Below are the code and all the weights of a small trained network. Each question names an input and a class and asks about switching units off, where a switched-off unit gives its printed mean instead of its output.

import numpy as np


def w(rows, s, z=0):
    codes = np.array(rows[::2]) - 128.0
    scale = np.full(codes.shape[1], s)
    scale[-1] = z or s
    return codes * scale


def f(y):
    return np.maximum(y, 0)


def log_softmax(a):
    a = a - a.max(-1, keepdims=True)
    return a - np.log(np.exp(a).sum(-1, keepdims=True))


def net(x, mask):
    res = np.array(x, float).reshape(1, 5) / 4 @ E
    y = f(res @ A[0][:, :-1].T + A[0][:, -1])
    res = res + np.where(mask, y, B[0][:, -1]) @ B[0][:, :-1]
    return log_softmax(res[-1] @ U[:, :-1].T + U[:, -1])


A, B = {}, {}
E = w([
[179,198,184,15,70,28],'x0',
[129,128,127,127,127,128],'x1',
[231,101,46,208,43,49],'x2',
[128,128,129,127,128,128],'x3',
[216,187,2,58,209,186],'x4',
],0.0045)
A[0] = w([
[109,130,150,100,143,150,67],'n0',
[107,118,179,160,114,106,85],'n1',
[170,118,88,166,87,94,25],'n2',
[129,127,129,124,128,126,121],'n3',
[116,123,140,136,126,114,111],'n4',
[114,110,111,159,137,155,54],'n5',
[137,130,120,120,133,134,120],'n6',
[96,138,160,90,150,161,60],'n7',
[108,131,141,124,146,142,65],'n8',
[157,152,79,88,149,154,119],'n9',
[155,139,96,103,143,145,105],'n10',
[72,102,230,188,78,88,98],'n11',
[93,139,165,86,152,169,59],'n12',
[168,121,90,166,90,95,25],'n13',
[95,104,97,189,159,164,79],'n14',
[80,132,175,67,165,175,58],'n15',
[146,133,90,93,150,136,119],'n16',
[127,120,125,143,133,142,90],'n17',
[141,132,101,103,140,137,121],'n18',
[116,123,118,157,132,151,80],'n19',
[169,161,167,6,101,50,41],'n20',
[120,127,151,106,104,94,130],'n21',
[98,114,100,202,150,185,65],'n22',
[151,137,88,91,151,142,121],'n23',
[104,127,142,100,139,146,56],'n24',
[146,124,111,149,118,104,38],'n25',
[151,138,88,92,149,143,121],'n26',
[150,136,91,93,155,133,118],'n27',
[165,125,100,163,99,99,14],'n28',
[112,112,111,172,139,166,54],'n29',
[134,129,122,136,123,122,88],'n30',
[145,133,113,111,137,141,119],'n31',
[128,143,136,96,111,102,51],'n32',
[118,119,118,144,137,138,92],'n33',
[122,123,138,131,117,130,9],'n34',
[125,133,126,138,127,137,100],'n35',
[99,128,144,96,144,145,54],'n36',
[120,117,118,152,137,145,71],'n37',
[134,132,131,115,133,114,77],'n38',
[132,132,133,108,120,116,79],'n39',
[130,127,131,113,127,116,90],'n40',
[157,122,99,156,98,103,38],'n41',
[141,140,108,112,136,141,123],'n42',
[147,138,101,100,138,146,121],'n43',
[134,136,136,97,117,109,66],'n44',
[114,130,134,113,136,138,73],'n45',
],0.013,0.0013)
B[0] = w([
[139,125,132,121,126,88,159],'n0',
[70,127,132,123,123,149,182],'n1',
[141,118,128,118,125,46,191],'n2',
[130,123,135,130,132,129,131],'n3',
[107,125,126,132,132,134,145],'n4',
[162,137,139,123,142,153,159],'n5',
[113,131,127,134,124,131,141],'n6',
[143,127,122,125,116,66,177],'n7',
[137,121,112,142,123,103,148],'n8',
[62,122,133,118,111,153,196],'n9',
[81,121,142,133,120,141,173],'n10',
[1,122,126,109,104,179,252],'n11',
[144,122,126,130,121,56,184],'n12',
[139,120,133,126,123,48,188],'n13',
[190,144,126,132,145,180,191],'n14',
[147,121,121,133,117,32,204],'n15',
[85,114,137,117,121,146,176],'n16',
[139,136,126,134,130,137,141],'n17',
[92,134,125,135,118,137,162],'n18',
[153,133,131,128,137,148,152],'n19',
[237,147,116,152,171,219,255],'n20',
[145,133,131,135,139,171,169],'n21',
[195,145,125,135,147,185,197],'n22',
[71,132,129,132,114,145,182],'n23',
[131,132,124,135,124,89,155],'n24',
[130,129,128,124,131,90,153],'n25',
[76,123,134,124,118,146,182],'n26',
[83,116,139,122,118,147,179],'n27',
[136,132,123,128,116,62,176],'n28',
[173,134,130,125,143,163,169],'n29',
[129,129,128,128,127,117,136],'n30',
[101,125,130,131,124,136,154],'n31',
[165,126,125,126,132,157,160],'n32',
[145,128,128,132,134,142,144],'n33',
[119,127,135,129,125,133,133],'n34',
[132,124,131,127,133,131,133],'n35',
[136,123,125,130,125,84,160],'n36',
[153,126,135,121,139,146,149],'n37',
[137,128,131,131,133,138,139],'n38',
[146,123,139,131,137,141,145],'n39',
[140,124,133,128,134,137,139],'n40',
[134,124,126,121,131,68,172],'n41',
[100,123,126,127,123,138,157],'n42',
[89,128,129,123,117,141,168],'n43',
[158,122,132,133,137,151,156],'n44',
[134,116,131,124,130,110,142],'n45',
],0.036,0.0075)
U = w([
[19,117,141,116,104,161,232],'0',
[195,156,124,156,179,177,141],'1',
[133,115,121,129,119,2,2],'2',
],0.0085,0.00031)

Each question gives the input, the list of numbers given to net, and the class t.
The units are the neurons (one row each of A and B). Each row of codes is followed by its name. A weight is (code - 128) times the scale printed after its matrix; where a second scale follows, it is the last column's (A, B and U).
mask holds one flag per neuron, in row order. A switched-off neuron (its flag False) gives its mean, the last column of its row in B, instead of its output. The means were averaged over made-up inputs and are rounded, as every weight is.
A unit's drop is (log p(t) with every unit on - log p(t) with that unit switched off) / (log p(t) with every unit on - log p(t) with every unit switched off).
The circuit of an input: a set's keep is (log p(t) with only the set's units on - log p(t) with every unit switched off) / (log p(t) with every unit on - log p(t) with every unit switched off). Starting from the 12 units with the biggest drops (on a tie, the unit counted first), units are removed one at a time, each time the one whose removal leaves the highest keep (on an exact tie, the one counted first), for as long as the keep stays at least 0.8.
units of the circuit, in order: the units of the circuit, biggest drop first
top k neurons: the k neurons with the biggest drops, biggest first
drop of u: that unit's drop, to one decimal
input [7,4,1,-8,4], class 1: units of the circuit, in order : [n20]
input [-4,6,-8,1,-7], class 2: top 3 neurons : [n15, n12, n7]
input [-8,7,8,2,-7], class 1: top 4 neurons : [n22, n14, n29, n15]
input [2,-1,7,-4,-5], class 2: top 2 neurons : [n2, n13]
input [-3,2,-8,3,6], class 2: top 2 neurons : [n15, n11]
input [-6,-1,-8,-3,2], class 2: top 2 neurons : [n15, n20]
input [-2,-8,8,-8,8], class 0: top 2 neurons : [n9, n15]
input [-6,-7,-5,-3,3], class 1: top 2 neurons : [n22, n14]
input [-4,0,8,4,8], class 0: top 4 neurons : [n9, n15, n23, n26]
input [-7,-8,-4,5,-6], class 1: top 4 neurons : [n22, n14, n29, n9]
input [2,-7,3,-3,2], class 2: top 2 neurons : [n11, n22]
input [8,8,-7,6,-3], class 1: drop of n20 : 3.8
input [-5,-8,5,2,7], class 0: drop of n20 : 0.1
input [-2,-8,-2,-2,-1], class 1: drop of n11 : 0.6
input [-4,-2,-7,7,-5], class 2: units of the circuit, in order : [n15]
